[  1  22  -5 -23  -7  -3 -25 -43  -7  16 -13 -29 -12   1 -10 -13  68   1
  -5  -5  -4   1  19  30 -20   2   4 -33   3 -21  28 -19   9]
Q_876
[  8   3  -3  -5 -25  -6  14   6   1  37 -33   0 -26 -24 -26  12  38 -11
   1 -15  -5   1  18  28  -5   8 -26   8  -4 -18  10  -2  13]
Q_935
[-57  25 -13 -16 -63  42  -9 -39  12  77  86   2 -52 -32   1  -2  18 -12
  30  52  46 -19  33 -17  45  -5  56  -6  17   6 -53 -41  69]
Q_585
[ -9   9   8 -27  -5  -2 -22   5  34  31 -28   8 -24 -12 -17  12  14   3
  13 -26 -16  -4  16 -15  29 -14   5   1 -11 -19   1  -6  11]
Q_807
[ 16 -41  -9   4  14 -28   9 -31  17 -27  22  11 -23  13  20   9 -10  -8
  -8  -2  -7 -13 -26 -21  -1  23  42  -7  23  17  21  -6 -31]
Q_769
[ 56  35 -15   9   4  13  36   4 -18  71 -29  28 -47 -44 -21 -19  27   3
  -2  23  25  42  17  22  12  -7  -8   7 -20 -21 -19  14  24]
Q_769
[  5  31  17 -40 -28   8   1 -60  -1 -37  -8   1 -31 -17 -63 -16  94 -21
  24 -17  -8   9  49  46  -8   3   7 -14  -4 -39  29 -36   4]
Q_585
[ -5  57  -5 -56  -7  -6 -12 -64 -33  48  16 -28  10  -1 -28 -30 114 -13
   9 -10  -7  -5  22  30 -26  15   7 -22   9 -30  13  -5  37]
Q_585
[  1  33   0 -43 -16   9  -7 -58  -5   9   0 -18 -15 -12 -24 -17  89 -16
  23   2  -6   1  27  19   9   0  16 -23  -5 -13  17 -29  27]
Q_585
[ 20 -41  26  -7  -7   2  17   8  -5   5   6  27  18  24 -24  24  12  11
 -21   5 -21   8 -28  31 -31 -38  15  -3  -7  -1 -35  12 -23]
Q_217
[ 19 -12  -2   4  46  15  12   4  -4   5 -18 -21   1   1  14  14  -1  11
 -25   9  12  18 -19   5 -18   9   8  -8  -6  21 -11  26   4]
Q_796
[ 19 -16  10 -11   6  23  16   7  21 -27 -14  -5  13  13 -31  17  22   9
   1   2  -2   8  14  20 -13 -20  -7  -3 -17 -30 -12  14   6]
Q_973
[  0 -18  25 -13 -14 -12  10 -33  50  -4  31  -3 -37   4   3  10 -27   3
 -19  27  -3 -17  -9 -19  22  -9  22  10  23   8  16 -53  -9]
Q_217
[ 12 -51  12 -24 -11 -16  13  40  24  -3 -16   0  47  -4   6  19   7   5
 -15  23 -14  -3 -18  25 -32 -19 -22 -20 -22   0 -30  16  29]
Q_992
[-12  16  12 -26 -26   4 -16  -5  57  21 -30 -10  10 -16 -55  29  35  30
  15 -28  -6 -12  67   4   1  19  -9  42 -38 -30   1  -5  -2]
Q_982
[ 29 -29  -3  -3  43  -3  10  -1   8 -10 -39 -19   9  -1  29  13 -32  -1
  -6  16  23   7 -21 -16  22  -5  34 -27   3  42   7  32  27]
Q_973
[-12 -34   7   5 -29  30   2  14  30  14  12   2 -14 -32  -4  50 -52  10
 -11  12  26  -6   6 -28  22  -7   7   7  -8  20 -21 -40   6]
Q_73
[-36   9   8   8 -42  15 -12  26  33  38 -22   6 -63 -16   1  41 -42   4
   1 -22  -4   1  19 -23  50 -16 -44  -7 -11  -6 -22 -44  -2]
Q_807
[ 10  14  -9  -4  -6   1 -11   9 -14  51 -17  -3 -23 -17 -21  24  43 -11
  -7 -36 -18  13  -9   5   1  11  19   2  -8  -2  -2  11  23]
Q_807
[ 34 -30 -19  -2  45  10  28 -10  20  -7 -13  -9  -6  -7  -4  21 -10   0
 -14 -17  12  18  -7  -4   8  31  28  -9 -11  31   0  16   9]
Q_796
[  9   5   2  -8   2 -12  -3  12  12  51 -18  -4 -36 -21  -8   1  36   6
  -5 -21  -7  13  -8   7  -6   3 -36  16  -2 -12   4  -7  23]
Q_796
[ 24   3   6   4  -1  -5  33 -23  38 -11 -19  14  11  25  -5  -4 -12  18
  21  48 -10  -4  26  10  23   8   4   5  -4  22 -15  14 -15]
Q_935
[  9  16 -33 -20  -5  -1 -37 -69 -17  35   7 -34 -27 -33  17 -19  84 -14
 -14 -16  18   4   9 -17  -4 -10   4 -24  -4 -24  27 -39  17]
Q_992
[ -9   7   0 -18 -21 -30 -24   1  -7  47 -32  32 -27 -22 -19   8  50  -6
  12 -27 -18   4  27   9   5 -22  -7   4 -10 -14 -17   7  16]
Q_992
[  2   1  -8  -3  18   2   9 -23  37 -37  17   3 -36   1  11  23 -26   5
 -26  -2 -23  -4  -8 -19  24 -17  22  10   9  -2  18 -21 -31]
Q_540
[ -1  17  11 -24 -41 -29 -18 -43  25  22 -28 -17  12  -9 -10 -19  97  12
  13   6 -31 -18   6  19 -14  15  -3  -7 -14  -6  36 -36 -11]
Q_27
[ -8 -23  11  10 -30  -2  -1 -14  42  16  25   6  -2  -9 -19  42 -24  18
   8 -18  -9  -7  -1 -17  17   1   3  25   2  14  -8 -31  -4]
Q_796
[ -2 -40  27 -23 -12  16  28  26  33  -8   0  17   8  13 -14  14  21  16
   9  39  -3 -18  16  17 -41 -21 -17  -4 -15 -31 -39  11 -11]
Q_769
[ 23   9  -6  -4  -9  -9  -9  10 -23  37 -27   7 -19 -27 -21   2  39   2
   7 -25 -17   2   6  -1  -2  -1 -17   6  -7  -5  -4   9  -1]
Q_807
[-15 -38   7  -6 -25  -4  -9  -1  12  37  -9 -11 -43 -42 -11  46 -32   2
 -21 -19  48   8  -4  -7  35  -1   9  12 -12   9 -13 -28  25]
Q_973
[-26 -38   0  40 -16 -12 -13 -14 -27 -35  -4  42 -30 -19  20  23 -73  -2
  -9   2  51   5  -9 -10  21   1  56 -20  -2  67 -26   0 -35]
Q_27
[ 21   7 -15  -9   0   1  -2   8  25  36 -23  14 -29 -46 -14 -10  40   1
  20   8 -14  -6  17 -12  15 -13  24   7  -3 -21  26  -3   7]
Q_769
[  4  -2 -20 -21 -13 -11  -7 -48 -16  11   4 -19  -6  -5  -8 -12  69 -18
  11   8 -22   7   3  25  -2   9  13 -19 -13   3   7 -25  31]
Q_73
[  8   7  16  -7 -30 -42  -8  14   5  54 -69  29 -16 -24 -18 -22  23   7
  29 -25  14  -7  20  22 -26   2 -51   8  12 -15   9  36   1]
Q_935
[  5 -31  -3  18  15   3   5 -17   6 -20  40   0 -27   2  26  -1 -27   7
 -23   9  -4 -11 -31 -20   0  -8  -5   0  38  -8   5 -21 -34]
Q_796
[ 19   0   9 -38  -6  44  12  18  31  41 -13 -29  28 -15 -41 -12  83  10
   0  -7 -14  -6   2  21 -29  -8 -12  20 -34 -69   2  -6   2]
Q_217
[ 26 -31   0 -48  67  11   4  -1   8  -6  -7 -13 -12 -15  26   8   2  -3
 -22  25  37   6 -33 -27  28  12  72  -7  -8  47 -10  19  24]
Q_585
[ 25  24 -18  -4   3   5  -8  -3 -19  12 -24  -6 -36 -48 -25 -24  49 -18
  21 -25  15   7  35 -12   8  26 -26  14 -11  -5  30 -29  18]
Q_73
[-24   7  28  -5 -23  38  -8  -1  41  41 -10 -16 -18  -6   2  58 -45  17
 -10  -2  23  -5   8 -21  38 -16  17  12  -4 -10 -12 -34   6]
Q_876
[-14   9 -20 -29 -24 -18 -20 -54   3  27 -12 -39  -8 -26   8 -12  61 -20
   9 -16  -1  -6  14   4   5  11   1 -14 -16 -20  16 -25  37]
Q_992
[  7   9   5 -10  20   4   1 -14  37   8 -28 -12  11  -4  16   3 -21   6
  -7  15  33   7  14 -17  14  21  20 -10 -12  16  -8  12  15]
Q_992
[  9  20  10 -28  -7  -1 -12  12   1  32 -11  16 -12 -25 -19 -15  50   5
  16   8   3  -1  11   6  -4  -6   5  -6   7   4  -3   6  18]
Q_585
[  0 -27  26 -41  15  23  23 -16  25  -5  16  19  -9  15 -10  17  22  13
 -13  23   3  -8   3   6   0 -30  24  14 -10 -25 -39   1 -26]
Q_540
[ 27 -41  -6  -9  35  16  21  -6  -1  -1 -16 -18   8  12  28  21  -7 -12
 -12   0  14   7 -37 -16   3  29  29 -14  -7  33  -9  11   8]
Q_73
[ -7  17 -14  -3  34   5  10 -24  14 -23  15  -6 -13   6  14  -1 -12   7
 -16  20 -26 -10  -5  -6  24   3  42  11  10   0   7   6 -35]
Q_540
[ -1 -17   0 -28  -2 -10   7 -43  40 -50  25 -13 -39   5  -2  32  -6  -8
 -19 -30 -20 -12 -20 -19  14  20  28  11  16  -6  27 -30 -18]
Q_585
[ -6  16  -8  -7  17   7  -2 -18  25  -4 -24 -37   5  -3  -2   3 -26  11
   1  -1  36   7  21  -5  15  15   3  -2 -18  -3   3  17  28]
Q_973
[  4 -56   8 -13   6   8  33  16  20 -19  -4  21   2  37   5  40   1   2
  -4   8 -21  -4  -9   9 -23 -21  -5 -21 -18  -5 -40  15 -16]
Q_769
[-41 -10  13  -3 -30  36   4  10  52  30  25 -12 -13  -8  -2  39 -49   7
  -1   3  34 -20  30 -26  37  15   0  31  -7 -24 -29 -30  17]
Q_982
[  8 -22 -18  18   4  -9  -1 -25  38 -41  23 -37 -10   2  27  10 -19   7
 -22  39 -31  -7 -42  -4  21   0  53   0  21   7  31  -8  -2]
Q_973
[  8   1 -13 -40 -16 -22 -34 -16  24  64 -27  11 -28 -25 -22  18  49   3
   2 -78  13  18 -20  -4  -5  13  22   6 -14  -3   6  17  21]
Q_585
[  6 -31   7  -1  14 -26  -6 -21 -31 -29  15  -7 -53   8  34  16 -14 -19
 -24 -11 -15 -11 -39 -31  17  -9  -6  -1  24  13   6 -26 -19]
Q_807
[-12  14 -18  -1  13 -52 -40  -9 -35  53 -47   5 -33 -24  21  14  -4 -11
   5 -77   2   1 -21 -35   2  -3  -9  11   2   6  30  21   3]
Q_769
[-21  -2  11  -3 -25  29  -2   7  29  54  16   3 -21 -30 -21  30 -34   4
 -10   2  32  -7  21 -22  32 -11  23   4  -3  12 -12 -41  13]
Q_217
[ -7 -28 -10  -5 -22  50  26  26  46  19   6 -25 -10 -23  -1  39 -12   1
 -12  22  29 -16  23 -11  12   2 -21  -7 -17  -4 -13 -32  18]
Q_935
[-22  31  14 -20 -29 -15  12   8 -23  54  65  -6  56  -4 -62  45 -12  -8
 -24 -25 -31 -22  20  14   2  29  -1  19  15 -16 -12 -22  38]
Q_807
[ 14  18  37  -8 -10  -5  -8   5  12  35 -32  29  -6 -14 -19  -1  34   2
  15 -10  13  23 -15  20  -6 -13  22  25  -6  -6   2  17   6]
Q_540
[ -2  14  -3  13 -14   0 -12  -8 -19  36 -14   0 -49 -31 -16 -13  58  -8
  27 -30   4   5  13   4  -9  12 -19  22   5 -13   6  -5   8]
Q_796
[ 15   1  -2   9 -24  15  -8   0   1  36 -17  11 -19 -14  -6   5  42   1
  22  -3  -8   7  -1  -5  -2  -2  -1   8  -5   2  -7  -8   3]
Q_73
[  2 -13   3 -23  24   2   4  -6   7 -41  28   7 -41  -8   8  13  -6  -7
 -23  14 -10  -9 -22 -11   8 -12  45   8  25  -2   5   1  -6]
Q_585
[-24   8  21   7 -32  32 -11  12  13  39  30  -1 -14 -25 -23  31  -1 -11
   7  20  16 -13  27 -21  24 -17  36  -2   8  34   4 -55  30]
Q_217
[  7 -33  30 -20 -19   1  27  -5   8 -17 -14  24  13  34  -5  31  12   5
  -5   3 -17  -4   9  20 -39 -43 -38 -10 -10 -34 -54  21 -13]
Q_992
[ 22 -11  32  20  10   1  11 -24  30 -40  15  10 -16  19   1   9 -31  -2
 -12  25  -8  -3 -25 -14  11   1  59  11  31  29  27 -20 -35]
Q_217
[ -6 -15  20  -5 -33  -1   5 -33  14  -1  21  24  30  47 -24  16  18  28
  15  15 -20 -11  32  23 -14 -16 -13  11 -11 -20 -52   8 -27]
Q_982
[-27 -11  -2  -1 -24  11  -6  -4  46  37   7  -3 -34 -36   3  44 -54   9
  -7  -4  34  -5  10 -36  38  -2  19  13 -14   1  -4 -39   9]
Q_769
[  1   0  -4 -16  -8   9  -9 -32 -14   5 -17 -32 -10 -19  -5 -19  71 -12
   3  27  -3  12   0  36 -12  12  19 -16 -17  -8  10 -21  19]
Q_73
[-37   0  -1 -13 -21  23   1   2  49  14   9  -3 -10 -13   0  27 -24  -5
 -10 -17  25 -13  11 -22  32  16  15  -4 -18 -13   0 -40  14]
Q_27
[ 28 -21  24  -6   6   4  25 -13  74 -47  32   2  14  27   8   7 -16 -11
  10  11 -10 -15 -25 -32   2   7  21   5  19 -23  43 -31   0]
Q_769
[-26 -12  16 -15 -43  22  10   3  52  19  28   8   5 -17 -50  41 -26   0
  -8 -13  29 -15  44   2  23   8 -17   9  -3 -29   0 -57   7]
Q_935
[ 12 -13   9 -61   0  25  15 -24  39   1  23   9   6  13 -16  16  34   3
  -7   4 -11  -2  -9   7  -8 -46  22 -18  -2 -44 -19   5  25]
Q_585
[ 16   2  12 -26 -14   8   7 -38  20   6 -12 -10   2 -18 -11 -16  55 -15
   7  14   9  -2  25  12   2   3   8 -20  -1 -29  13 -27  16]
Q_992
[ -1  41 -15 -29 -22  -9  -9 -54  22  32 -12 -11  -4 -12 -21 -17  73   7
  -3 -14 -14  -1  21  15   5   7   1  -8 -23 -35  26 -33   6]
Q_27
[  8 -56  13 -14 -14  26  24  16  20 -16  -8   7   0  14 -19  28  17  16
   2  17  -1  -5  11  17  -7 -36 -25  -8 -20 -24 -47   4 -11]
Q_973
[ 17 -26  17  -6  14  22   9   2  40 -31 -47 -31  20   3  26  25  -5  -8
  -4   2  25  10 -12 -13  -9  16  13 -18 -25  15   3   9  12]
Q_992
[ -3 -33   9  -6 -18  19  16  11   7  10 -17   0 -10  17  -8  24   9  19
  -8   9  10   3  10  24 -19 -29 -44 -20 -14 -24 -49  12  -5]
Q_973
[ 10 -29  20 -12 -14  25  27  -3   9  -5   0   6  15  25 -26  26  10  15
  -1   8   2  -5  17  18 -12 -28 -29  -9  -6 -33 -39   4 -13]
Q_973
